The symbols move the states like this.
q762: η>q204, ψ>q747, ε>q663, δ>q188, τ>q224
q182: η>q275, ψ>q81, ε>q234, δ>q539, τ>q905
q776: η>q825, ψ>q863, ε>q422, δ>q94, τ>q796
q461: η>q593, ψ>q733, ε>q694, δ>q435, τ>q581
q651: η>q15, ψ>q670, ε>q640, δ>q18, τ>q211
q413: η>q220, ψ>q600, ε>q311, δ>q883, τ>q360
q581: η>q769, ψ>q391, ε>q638, δ>q461, τ>q698
q116: η>q905, ψ>q187, ε>q81, δ>q234, τ>q356
q390: η>q224, ψ>q513, ε>q747, δ>q663, τ>q327
q360: η>q812, ψ>q684, ε>q105, δ>q413, τ>q458
q35: η>q398, ψ>q883, ε>q969, δ>q858, τ>q346
q356: η>q939, ψ>q437, ε>q877, δ>q116, τ>q952
q346: η>q972, ψ>q413, ε>q526, δ>q35, τ>q480
q539: η>q401, ψ>q952, ε>q939, δ>q501, τ>q182
q204: η>q788, ψ>q390, ε>q762, δ>q437, τ>q32
q331: η>q97, ψ>q652, ε>q259, δ>q552, τ>q473
q224: η>q32, ψ>q85, ε>q390, δ>q762, τ>q108
q747: η>q390, ψ>q376, ε>q824, δ>q720, τ>q85
q587: η>q259, ψ>q581, ε>q593, δ>q922, τ>q652
q948: η>q496, ψ>q123, ε>q134, δ>q391, τ>q415
q858: η>q207, ψ>q812, ε>q480, δ>q972, τ>q35
q513: η>q85, ψ>q858, ε>q376, δ>q824, τ>q19
q684: η>q429, ψ>q640, ε>q18, δ>q600, τ>q15
q501: η>q298, ψ>q356, ε>q905, δ>q275, τ>q539
q670: η>q896, ψ>q975, ε>q278, δ>q507, τ>q508
q401: η>q861, ψ>q234, ε>q539, δ>q298, τ>q275
q896: η>q211, ψ>q137, ε>q670, δ>q640, τ>q904
q81: η>q116, ψ>q32, ε>q788, δ>q952, τ>q877
q18: η>q684, ψ>q507, ε>q985, δ>q849, τ>q651
q892: η>q824, ψ>q346, ε>q398, δ>q19, τ>q376
q473: η>q422, ψ>q981, ε>q72, δ>q331, τ>q863
q769: η>q652, ψ>q523, ε>q581, δ>q593, τ>q435
q720: η>q663, ψ>q892, ε>q891, δ>q327, τ>q747
q398: η>q892, ψ>q526, ε>q35, δ>q207, τ>q972
q861: η>q134, ψ>q182, ε>q401, δ>q903, τ>q123
q939: η>q539, ψ>q564, ε>q356, δ>q905, τ>q234
q437: η>q564, ψ>q663, ε>q188, δ>q187, τ>q204
q19: η>q891, ψ>q35, ε>q207, δ>q513, τ>q892
q134: η>q948, ψ>q275, ε>q861, δ>q732, τ>q198
q220: η>q480, ψ>q105, ε>q413, δ>q526, τ>q812
q694: η>q461, ψ>q415, ε>q496, δ>q698, τ>q638
q15: η>q982, ψ>q896, ε>q651, δ>q684, τ>q849
q230: η>q507, ψ>q962, ε>q941, δ>q508, τ>q278
q376: η>q513, ψ>q480, ε>q972, δ>q892, τ>q207
q975: η>q137, ψ>q796, ε>q825, δ>q344, τ>q619
q905: η>q501, ψ>q877, ε>q116, δ>q182, τ>q939
q619: η>q941, ψ>q97, ε>q225, δ>q975, τ>q962
q278: η>q670, ψ>q825, ε>q344, δ>q230, τ>q137
q552: η>q796, ψ>q587, ε>q863, δ>q422, τ>q331
q824: η>q747, ψ>q972, ε>q892, δ>q891, τ>q513
q458: η>q883, ψ>q15, ε>q429, δ>q360, τ>q311
q640: η>q651, ψ>q278, ε>q507, δ>q985, τ>q896
q788: η>q81, ψ>q224, ε>q204, δ>q564, τ>q187
q593: η>q587, ψ>q638, ε>q461, δ>q981, τ>q769
q962: η>q344, ψ>q422, ε>q94, δ>q619, τ>q825
q391: η>q523, ψ>q861, ε>q732, δ>q733, τ>q948
q698: η>q435, ψ>q948, ε>q523, δ>q581, τ>q694
q985: η>q18, ψ>q230, ε>q904, δ>q211, τ>q640
q108: η>q188, ψ>q891, ε>q327, δ>q224, τ>q663
q732: η>q391, ψ>q401, ε>q903, δ>q415, τ>q134
q298: η>q903, ψ>q939, ε>q501, δ>q123, τ>q401
q812: η>q969, ψ>q429, ε>q360, δ>q220, τ>q883
q507: η>q640, ψ>q344, ε>q230, δ>q904, τ>q670
q849: η>q600, ψ>q904, ε>q211, δ>q15, τ>q18
q435: η>q981, ψ>q496, ε>q698, δ>q769, τ>q461
q663: η>q762, ψ>q824, ε>q720, δ>q108, τ>q390
q922: η>q863, ψ>q461, ε>q981, δ>q72, τ>q587
q422: η>q776, ψ>q922, ε>q473, δ>q97, τ>q552
q982: η>q311, ψ>q211, ε>q15, δ>q429, τ>q600
q415: η>q733, ψ>q298, ε>q198, δ>q948, τ>q732
q796: η>q225, ψ>q259, ε>q552, δ>q776, τ>q97
q863: η>q552, ψ>q593, ε>q922, δ>q473, τ>q259
q85: η>q327, ψ>q207, ε>q513, δ>q747, τ>q891
q480: η>q858, ψ>q360, ε>q220, δ>q346, τ>q969
q344: η>q278, ψ>q776, ε>q962, δ>q941, τ>q975
q123: η>q198, ψ>q905, ε>q275, δ>q861, τ>q298
q211: η>q849, ψ>q508, ε>q896, δ>q651, τ>q985
q275: η>q123, ψ>q116, ε>q182, δ>q401, τ>q501
q638: η>q581, ψ>q732, ε>q733, δ>q694, τ>q523
q429: η>q458, ψ>q651, ε>q684, δ>q105, τ>q982
q523: η>q698, ψ>q134, ε>q391, δ>q638, τ>q496
q600: η>q105, ψ>q985, ε>q849, δ>q982, τ>q684
q903: η>q732, ψ>q539, ε>q298, δ>q198, τ>q861
q508: η>q904, ψ>q619, ε>q137, δ>q670, τ>q230
q904: η>q985, ψ>q941, ε>q508, δ>q896, τ>q507
q188: η>q437, ψ>q720, ε>q108, δ>q32, τ>q762
q32: η>q187, ψ>q327, ε>q224, δ>q204, τ>q188
q187: η>q877, ψ>q108, ε>q32, δ>q788, τ>q437
q941: η>q230, ψ>q94, ε>q619, δ>q137, τ>q344
q97: η>q94, ψ>q72, ε>q331, δ>q796, τ>q422
q969: η>q35, ψ>q458, ε>q812, δ>q480, τ>q526
q225: η>q619, ψ>q331, ε>q796, δ>q825, τ>q94
q234: η>q182, ψ>q788, ε>q952, δ>q939, τ>q116
q327: η>q108, ψ>q19, ε>q85, δ>q390, τ>q720
q877: η>q356, ψ>q188, ε>q187, δ>q81, τ>q564
q207: η>q19, ψ>q969, ε>q858, δ>q376, τ>q398
q94: η>q962, ψ>q473, ε>q97, δ>q225, τ>q776
q564: η>q952, ψ>q762, ε>q437, δ>q877, τ>q788
q198: η>q415, ψ>q501, ε>q123, δ>q134, τ>q903
q883: η>q526, ψ>q982, ε>q458, δ>q812, τ>q413
q891: η>q720, ψ>q398, ε>q19, δ>q85, τ>q824
q137: η>q508, ψ>q225, ε>q975, δ>q278, τ>q941
q496: η>q694, ψ>q198, ε>q948, δ>q523, τ>q733
q981: η>q922, ψ>q694, ε>q435, δ>q652, τ>q593
q72: η>q473, ψ>q435, ε>q652, δ>q259, τ>q922
q652: η>q72, ψ>q698, ε>q769, δ>q587, τ>q981
q972: η>q376, ψ>q220, ε>q346, δ>q398, τ>q858
q259: η>q331, ψ>q769, ε>q587, δ>q863, τ>q72
q526: η>q346, ψ>q311, ε>q883, δ>q969, τ>q220
q733: η>q638, ψ>q903, ε>q415, δ>q496, τ>q391
q311: η>q413, ψ>q849, ε>q982, δ>q458, τ>q105
q825: η>q975, ψ>q552, ε>q776, δ>q962, τ>q225
q105: η>q360, ψ>q18, ε>q600, δ>q311, τ>q429
q952: η>q234, ψ>q204, ε>q564, δ>q356, τ>q81

In the rows, zero is written as 150.

The rows follow the links: the fewer symbols apart two states are, the more alike their rows tend to be.

State, then a row for it; each showing differs a little:
q698 [155, 198, 174, 119, 114, 110, 125, 197, 147, 175, 100, 245, 136, 147, 127, 113, 137, 99, 225, 141, 159, 122, 139, 164, 137, 75, 196, 168, 78, 187, 200, 108, 175, 177, 108, 59, 91, 113, 137, 111, 195, 157, 184, 185, 85, 108, 107, 177, 132, 130, 140, 190, 163, 160, 185, 163, 166, 171, 183, 103, 148, 92, 172, 216, 183, 162, 129]
q415 [177, 218, 168, 140, 129, 137, 111, 225, 159, 168, 137, 222, 174, 161, 112, 137, 132, 120, 201, 144, 145, 130, 138, 175, 174, 96, 187, 139, 75, 166, 176, 126, 161, 184, 120, 66, 73, 38, 152, 123, 197, 161, 190, 220, 81, 89, 133, 200, 140, 152, 154, 177, 158, 179, 156, 150, 143, 142, 226, 167, 199, 147, 151, 192, 168, 126, 121]
q398 [148, 136, 121, 193, 201, 189, 140, 117, 147, 108, 208, 52, 188, 180, 182, 188, 171, 188, 76, 153, 130, 183, 162, 144, 191, 214, 118, 116, 193, 114, 89, 201, 121, 129, 190, 207, 179, 147, 173, 177, 111, 136, 120, 145, 213, 178, 184, 154, 170, 167, 172, 94, 142, 146, 107, 148, 101, 124, 142, 225, 159, 219, 119, 80, 101, 119, 182]
q619 [122, 94, 160, 116, 150, 200, 155, 93, 170, 167, 101, 179, 86, 89, 74, 149, 61, 212, 164, 119, 154, 124, 141, 102, 107, 188, 69, 175, 186, 148, 169, 140, 164, 205, 100, 158, 155, 194, 199, 91, 183, 98, 110, 195, 109, 119, 151, 127, 168, 214, 143, 175, 177, 168, 174, 121, 183, 189, 148, 154, 127, 138, 215, 201, 185, 110, 175]
q105 [118, 81, 133, 156, 167, 157, 182, 67, 138, 128, 152, 87, 117, 139, 193, 153, 166, 169, 109, 154, 158, 165, 163, 125, 119, 196, 114, 163, 220, 141, 129, 169, 144, 117, 173, 221, 229, 278, 146, 169, 105, 133, 107, 84, 213, 211, 158, 98, 161, 143, 146, 123, 147, 121, 153, 151, 156, 171, 69, 126, 88, 137, 158, 114, 132, 176, 187]
q720 [158, 201, 118, 205, 191, 140, 104, 152, 125, 95, 203, 85, 220, 229, 229, 162, 218, 114, 112, 154, 130, 187, 161, 172, 205, 148, 190, 109, 127, 144, 99, 192, 122, 116, 186, 133, 138, 120, 146, 172, 111, 149, 150, 148, 210, 182, 151, 187, 151, 112, 174, 83, 137, 136, 116, 174, 69, 127, 147, 206, 150, 185, 104, 87, 89, 143, 182]
q863 [144, 115, 183, 96, 101, 142, 197, 161, 168, 206, 95, 228, 84, 80, 86, 128, 100, 163, 202, 150, 175, 113, 139, 138, 94, 131, 133, 194, 157, 167, 211, 100, 177, 178, 116, 151, 155, 179, 140, 131, 188, 163, 163, 140, 91, 121, 137, 118, 139, 169, 123, 221, 158, 162, 189, 135, 230, 175, 147, 77, 147, 99, 189, 215, 211, 173, 111]
q638 [160, 211, 173, 126, 119, 115, 118, 203, 147, 167, 109, 244, 148, 155, 126, 117, 133, 101, 222, 140, 155, 126, 142, 167, 147, 75, 198, 158, 75, 185, 194, 111, 168, 180, 106, 52, 80, 93, 143, 110, 196, 155, 185, 198, 83, 105, 110, 185, 133, 133, 145, 185, 163, 163, 182, 161, 154, 167, 195, 121, 161, 103, 169, 212, 180, 150, 132]
q788 [186, 202, 149, 174, 138, 100, 163, 228, 136, 151, 194, 134, 210, 197, 206, 156, 237, 99, 139, 185, 150, 169, 157, 200, 188, 114, 230, 127, 120, 147, 139, 149, 139, 102, 205, 154, 145, 88, 96, 219, 124, 222, 204, 102, 179, 172, 155, 169, 125, 93, 152, 145, 118, 137, 124, 175, 137, 100, 164, 140, 191, 165, 82, 102, 129, 192, 100]
q401 [199, 203, 169, 148, 126, 143, 150, 255, 167, 184, 178, 184, 197, 154, 109, 162, 152, 152, 163, 167, 142, 142, 142, 187, 190, 125, 182, 127, 106, 138, 160, 133, 150, 162, 161, 132, 100, 4, 140, 173, 180, 200, 207, 185, 104, 101, 166, 186, 136, 158, 155, 184, 138, 182, 125, 142, 161, 100, 234, 180, 240, 193, 114, 154, 162, 132, 87]
q824 [154, 175, 118, 204, 202, 167, 110, 133, 134, 94, 207, 69, 212, 217, 209, 176, 197, 144, 92, 149, 127, 186, 164, 157, 205, 177, 160, 107, 147, 129, 89, 202, 121, 126, 185, 156, 147, 125, 165, 171, 113, 134, 135, 160, 210, 179, 166, 179, 163, 136, 176, 78, 141, 142, 111, 163, 72, 124, 151, 229, 152, 206, 113, 83, 91, 124, 190]
q116 [201, 194, 164, 161, 123, 120, 180, 254, 156, 182, 195, 154, 203, 165, 158, 164, 201, 129, 142, 187, 152, 159, 152, 199, 187, 125, 210, 131, 122, 138, 152, 138, 144, 120, 197, 167, 136, 43, 104, 216, 146, 230, 213, 122, 146, 142, 172, 166, 127, 126, 150, 175, 120, 156, 121, 156, 167, 87, 196, 150, 227, 185, 86, 118, 150, 176, 72]
q526 [141, 90, 128, 173, 180, 183, 183, 99, 152, 131, 192, 57, 153, 145, 176, 182, 167, 198, 77, 159, 147, 178, 160, 133, 155, 226, 103, 140, 225, 114, 104, 188, 130, 120, 194, 249, 218, 207, 158, 190, 104, 145, 115, 101, 217, 196, 187, 114, 168, 166, 154, 117, 137, 137, 120, 139, 145, 134, 104, 177, 140, 198, 128, 86, 122, 149, 166]
q134 [183, 217, 167, 144, 132, 144, 116, 234, 159, 171, 148, 214, 182, 159, 107, 146, 133, 132, 190, 146, 142, 135, 140, 177, 183, 105, 185, 134, 81, 158, 171, 129, 159, 180, 128, 80, 74, 20, 151, 132, 196, 167, 195, 217, 86, 88, 141, 200, 140, 157, 153, 178, 154, 180, 148, 149, 147, 130, 232, 177, 212, 162, 143, 183, 167, 121, 115]
q883 [133, 82, 130, 167, 175, 173, 191, 87, 149, 134, 178, 67, 138, 140, 181, 173, 166, 189, 84, 158, 151, 173, 162, 130, 138, 218, 105, 153, 227, 122, 114, 177, 133, 116, 187, 246, 228, 236, 151, 187, 102, 147, 113, 87, 218, 205, 181, 105, 164, 158, 150, 120, 140, 131, 132, 145, 153, 146, 87, 157, 122, 177, 140, 96, 128, 164, 170]
q72 [146, 128, 185, 98, 97, 129, 190, 172, 164, 203, 91, 235, 93, 91, 94, 121, 111, 149, 208, 152, 173, 112, 138, 145, 96, 117, 148, 195, 144, 174, 212, 98, 178, 172, 116, 137, 148, 173, 132, 129, 188, 167, 167, 140, 89, 122, 130, 124, 135, 155, 124, 220, 158, 156, 192, 140, 227, 175, 150, 70, 146, 91, 190, 215, 208, 178, 108]
q694 [156, 203, 171, 124, 117, 114, 121, 200, 148, 171, 102, 245, 142, 152, 124, 115, 135, 100, 228, 144, 154, 123, 139, 169, 142, 72, 197, 160, 78, 188, 199, 109, 171, 178, 108, 55, 88, 103, 138, 111, 195, 158, 184, 191, 83, 107, 110, 179, 131, 133, 141, 188, 160, 162, 184, 159, 162, 170, 187, 113, 156, 97, 172, 212, 182, 155, 131]
q356 [200, 194, 162, 163, 125, 117, 182, 252, 152, 176, 196, 150, 204, 168, 168, 160, 210, 124, 144, 188, 151, 162, 150, 203, 188, 121, 213, 129, 123, 138, 147, 137, 144, 112, 198, 165, 140, 50, 102, 218, 142, 231, 213, 115, 152, 146, 170, 163, 128, 120, 150, 171, 118, 152, 120, 159, 163, 88, 189, 146, 224, 181, 84, 117, 147, 185, 74]

Each walk starts at a row. The symbols on each line, taken left to right, move it on to the next state.
Answer with the state's row; about right is enough.
new walk
[197, 195, 160, 165, 125, 109, 180, 247, 151, 172, 197, 144, 203, 175, 175, 161, 217, 119, 142, 188, 152, 161, 152, 201, 189, 120, 217, 131, 120, 141, 148, 138, 139, 109, 200, 168, 143, 56, 97, 220, 138, 233, 210, 108, 157, 153, 168, 164, 126, 113, 150, 165, 118, 151, 121, 163, 159, 92, 184, 143, 220, 180, 83, 117, 145, 186, 78]
τ τ τ η η -> [202, 193, 165, 159, 125, 122, 180, 256, 160, 184, 194, 155, 204, 163, 149, 165, 198, 135, 147, 185, 150, 155, 150, 200, 187, 127, 206, 130, 124, 134, 152, 137, 142, 124, 193, 167, 133, 35, 106, 215, 150, 230, 215, 125, 141, 135, 174, 168, 128, 129, 148, 179, 121, 162, 119, 155, 170, 89, 200, 154, 233, 187, 88, 124, 153, 175, 69]
δ ψ δ η η ψ -> [191, 198, 152, 173, 133, 102, 167, 233, 142, 159, 197, 136, 209, 190, 200, 155, 232, 105, 141, 186, 151, 169, 157, 202, 187, 114, 229, 129, 119, 144, 141, 147, 142, 99, 202, 159, 149, 79, 94, 222, 126, 223, 207, 101, 172, 168, 160, 165, 127, 98, 152, 150, 116, 140, 123, 170, 144, 99, 167, 139, 196, 168, 84, 108, 131, 195, 94]
new walk
[176, 205, 141, 184, 151, 99, 144, 208, 129, 133, 195, 120, 212, 212, 224, 152, 240, 88, 138, 182, 146, 175, 158, 199, 193, 111, 232, 127, 113, 151, 130, 158, 135, 97, 201, 143, 145, 102, 101, 209, 118, 208, 191, 105, 192, 180, 148, 171, 130, 86, 158, 126, 121, 132, 126, 179, 116, 112, 152, 148, 172, 161, 87, 100, 116, 189, 124]
ψ τ δ δ ε ε δ ψ ψ -> [145, 96, 125, 178, 184, 185, 181, 99, 153, 131, 196, 54, 159, 150, 174, 186, 164, 202, 76, 158, 144, 176, 163, 132, 159, 228, 101, 137, 223, 114, 102, 191, 130, 119, 193, 243, 213, 197, 161, 190, 103, 143, 117, 109, 217, 193, 188, 121, 169, 168, 158, 113, 138, 139, 118, 141, 138, 130, 110, 187, 145, 201, 128, 86, 119, 144, 168]
ε τ τ η ψ ψ ε ψ ψ -> [121, 92, 162, 113, 144, 197, 160, 100, 171, 171, 104, 183, 87, 86, 72, 150, 60, 210, 164, 121, 156, 124, 138, 104, 105, 188, 69, 178, 188, 148, 174, 136, 168, 203, 101, 161, 155, 193, 194, 94, 185, 101, 113, 191, 108, 118, 151, 125, 168, 216, 142, 181, 176, 169, 177, 116, 191, 187, 150, 147, 132, 138, 214, 205, 186, 115, 169]
new walk
[156, 191, 118, 205, 196, 154, 104, 141, 131, 94, 206, 77, 215, 222, 220, 169, 207, 130, 102, 151, 126, 186, 163, 165, 210, 160, 175, 108, 135, 136, 93, 198, 122, 122, 185, 145, 142, 124, 159, 173, 111, 140, 140, 157, 207, 179, 158, 184, 158, 123, 177, 80, 141, 138, 113, 169, 68, 127, 149, 218, 149, 196, 109, 86, 90, 131, 191]
ψ δ η τ τ ψ η -> [151, 128, 123, 191, 196, 189, 149, 113, 149, 112, 205, 53, 185, 176, 179, 187, 167, 194, 75, 151, 131, 181, 160, 141, 185, 218, 113, 121, 198, 113, 91, 199, 123, 128, 190, 214, 184, 153, 172, 181, 110, 135, 120, 141, 213, 181, 190, 149, 171, 169, 170, 95, 143, 145, 106, 144, 106, 124, 135, 221, 159, 221, 120, 80, 102, 122, 179]
ε η τ δ ψ η -> [143, 102, 127, 181, 186, 190, 174, 103, 153, 128, 199, 52, 164, 154, 172, 188, 164, 200, 73, 157, 142, 178, 161, 134, 165, 225, 102, 133, 220, 110, 97, 190, 127, 122, 193, 239, 208, 186, 165, 191, 106, 142, 117, 116, 215, 193, 191, 126, 168, 170, 162, 110, 138, 140, 113, 138, 134, 130, 117, 195, 150, 208, 127, 84, 117, 138, 171]
new walk
[181, 204, 142, 180, 146, 99, 152, 216, 132, 139, 194, 124, 211, 207, 221, 150, 241, 93, 138, 182, 151, 173, 157, 200, 191, 110, 230, 124, 114, 148, 131, 154, 136, 96, 201, 147, 145, 98, 99, 216, 120, 213, 197, 102, 184, 178, 150, 170, 127, 87, 155, 132, 119, 133, 125, 178, 122, 108, 155, 145, 181, 162, 84, 102, 119, 190, 115]
δ ε ψ δ η ε ψ -> [155, 171, 117, 201, 202, 173, 110, 130, 139, 96, 209, 65, 212, 208, 205, 180, 191, 153, 92, 149, 125, 187, 162, 155, 205, 186, 150, 107, 157, 125, 88, 202, 122, 129, 185, 163, 150, 126, 168, 171, 111, 134, 133, 160, 210, 177, 166, 174, 162, 142, 178, 77, 143, 142, 108, 162, 75, 125, 150, 230, 154, 209, 114, 83, 92, 119, 191]
δ η η ε τ η ε η -> [161, 204, 122, 202, 188, 134, 104, 158, 123, 96, 201, 88, 220, 231, 231, 161, 222, 108, 117, 157, 133, 185, 161, 177, 208, 140, 198, 110, 122, 145, 100, 189, 126, 110, 188, 134, 137, 121, 141, 176, 112, 151, 155, 146, 205, 183, 149, 185, 150, 106, 173, 84, 135, 135, 117, 178, 73, 126, 149, 202, 150, 180, 102, 88, 93, 148, 176]
new walk
[190, 214, 169, 146, 131, 147, 129, 244, 164, 174, 160, 204, 189, 158, 108, 151, 137, 142, 180, 151, 142, 137, 140, 179, 187, 112, 184, 131, 90, 150, 166, 132, 157, 178, 137, 96, 82, 10, 148, 145, 191, 177, 198, 211, 90, 90, 152, 195, 138, 160, 155, 180, 151, 182, 138, 144, 148, 119, 237, 180, 227, 176, 135, 177, 165, 123, 105]
ε δ ψ δ η ε η ε δ -> [204, 197, 170, 153, 124, 138, 168, 258, 166, 186, 188, 172, 201, 152, 121, 165, 171, 147, 152, 174, 144, 148, 145, 190, 190, 129, 191, 128, 117, 134, 155, 133, 148, 146, 175, 153, 115, 11, 126, 194, 169, 214, 210, 161, 116, 114, 175, 176, 133, 149, 152, 183, 128, 173, 122, 143, 169, 92, 223, 170, 242, 194, 101, 142, 158, 149, 71]
η δ η ψ τ η -> [202, 204, 169, 151, 126, 144, 157, 260, 167, 188, 181, 181, 199, 152, 113, 162, 159, 152, 161, 167, 144, 143, 143, 190, 189, 127, 188, 128, 109, 137, 160, 133, 148, 157, 166, 136, 104, 2, 133, 182, 176, 206, 207, 177, 108, 104, 171, 185, 135, 158, 152, 184, 135, 177, 125, 143, 165, 98, 228, 178, 245, 194, 110, 149, 162, 138, 80]
new walk
[192, 211, 171, 146, 130, 145, 132, 246, 165, 177, 164, 196, 191, 156, 106, 156, 140, 144, 177, 155, 141, 137, 139, 181, 188, 115, 183, 130, 95, 146, 168, 132, 152, 174, 143, 103, 83, 6, 148, 150, 190, 182, 199, 205, 92, 92, 155, 196, 138, 162, 155, 181, 149, 182, 138, 143, 154, 114, 239, 181, 229, 179, 127, 173, 165, 123, 100]
η ψ τ η δ τ τ ε τ -> [204, 197, 167, 154, 124, 132, 171, 260, 165, 187, 189, 166, 201, 156, 128, 167, 176, 149, 148, 178, 147, 149, 144, 195, 190, 131, 193, 128, 120, 132, 155, 133, 149, 141, 180, 159, 120, 15, 122, 200, 165, 221, 213, 150, 123, 117, 172, 175, 132, 146, 150, 184, 127, 172, 120, 145, 172, 93, 218, 166, 241, 196, 100, 137, 160, 154, 72]
ε ε τ δ τ δ ε τ ψ -> [168, 207, 130, 197, 168, 112, 121, 180, 125, 112, 198, 106, 217, 227, 240, 154, 237, 92, 128, 166, 138, 183, 160, 190, 199, 119, 220, 117, 112, 155, 118, 173, 128, 102, 193, 129, 139, 117, 119, 194, 112, 178, 173, 121, 202, 184, 143, 180, 141, 88, 166, 100, 127, 130, 122, 183, 88, 121, 150, 171, 154, 165, 93, 95, 105, 172, 155]
new walk
[151, 186, 178, 116, 108, 109, 137, 190, 148, 178, 96, 249, 124, 137, 126, 111, 134, 101, 229, 146, 165, 122, 138, 164, 124, 77, 193, 173, 88, 192, 205, 103, 176, 173, 107, 70, 102, 131, 131, 114, 192, 160, 182, 172, 85, 113, 109, 163, 131, 129, 134, 196, 159, 156, 188, 160, 181, 175, 170, 88, 145, 86, 178, 217, 191, 173, 125]
η δ η ε ε τ τ -> [154, 194, 177, 117, 108, 112, 133, 194, 145, 176, 99, 248, 131, 143, 127, 110, 135, 100, 227, 145, 161, 120, 139, 164, 128, 72, 196, 172, 85, 192, 203, 105, 174, 174, 106, 65, 96, 123, 134, 112, 194, 160, 184, 177, 87, 109, 108, 170, 131, 130, 136, 192, 160, 156, 190, 159, 172, 174, 177, 97, 147, 88, 173, 217, 188, 165, 128]
ε ψ η η τ ψ -> [186, 216, 168, 144, 132, 145, 119, 237, 163, 173, 154, 210, 186, 158, 106, 151, 138, 137, 185, 148, 142, 134, 139, 179, 184, 111, 184, 131, 87, 153, 169, 131, 155, 181, 135, 88, 75, 15, 149, 137, 193, 172, 195, 216, 88, 90, 148, 199, 140, 160, 156, 179, 151, 183, 144, 147, 147, 124, 236, 177, 218, 168, 139, 180, 163, 122, 109]
new walk
[148, 120, 122, 189, 194, 190, 156, 111, 151, 118, 208, 54, 180, 169, 177, 191, 169, 198, 71, 155, 132, 181, 161, 138, 181, 222, 110, 123, 206, 111, 92, 198, 126, 129, 192, 225, 189, 161, 168, 182, 109, 137, 118, 134, 213, 183, 192, 143, 170, 168, 168, 99, 143, 147, 107, 142, 115, 125, 134, 216, 157, 219, 120, 79, 107, 127, 176]
ε η τ τ τ η δ ε -> [147, 107, 125, 181, 190, 192, 168, 105, 154, 123, 200, 52, 169, 159, 173, 187, 166, 201, 71, 154, 139, 179, 164, 135, 171, 226, 106, 128, 217, 109, 97, 194, 128, 125, 192, 236, 204, 178, 166, 186, 105, 141, 116, 122, 214, 189, 191, 132, 171, 171, 162, 106, 139, 143, 112, 142, 128, 127, 121, 206, 153, 213, 125, 83, 114, 133, 172]
ψ η τ τ δ ε η -> [136, 87, 131, 169, 177, 177, 190, 89, 149, 133, 185, 61, 144, 142, 179, 176, 165, 194, 83, 158, 152, 174, 161, 129, 143, 222, 105, 149, 229, 119, 110, 184, 134, 117, 190, 250, 227, 225, 154, 190, 101, 145, 115, 92, 216, 201, 185, 106, 164, 161, 151, 120, 137, 132, 128, 143, 153, 141, 93, 162, 130, 184, 135, 93, 126, 160, 169]
new walk
[164, 207, 124, 198, 179, 120, 110, 170, 122, 104, 200, 95, 218, 230, 236, 154, 229, 97, 122, 162, 135, 184, 161, 184, 206, 130, 209, 114, 116, 149, 108, 182, 125, 107, 192, 129, 138, 119, 129, 184, 111, 165, 164, 135, 204, 182, 145, 185, 143, 96, 171, 93, 132, 131, 122, 177, 78, 123, 147, 183, 151, 171, 101, 89, 96, 160, 170]
η τ ψ τ δ ε τ -> [151, 166, 118, 200, 203, 176, 114, 128, 142, 98, 210, 63, 207, 205, 200, 180, 185, 162, 89, 149, 127, 188, 162, 154, 203, 190, 146, 109, 163, 121, 89, 207, 120, 131, 185, 174, 156, 130, 170, 174, 111, 131, 128, 158, 210, 179, 171, 173, 165, 149, 176, 81, 143, 145, 106, 156, 78, 125, 151, 231, 157, 213, 115, 83, 92, 118, 189]
η η δ ε ψ ε τ -> [148, 111, 122, 185, 192, 190, 160, 111, 153, 119, 204, 51, 175, 162, 176, 189, 165, 198, 72, 157, 135, 180, 162, 137, 175, 224, 108, 125, 212, 112, 94, 196, 124, 126, 191, 229, 196, 169, 168, 185, 106, 139, 118, 129, 212, 185, 192, 137, 171, 170, 164, 104, 141, 143, 108, 141, 122, 124, 128, 210, 157, 216, 124, 82, 110, 129, 173]
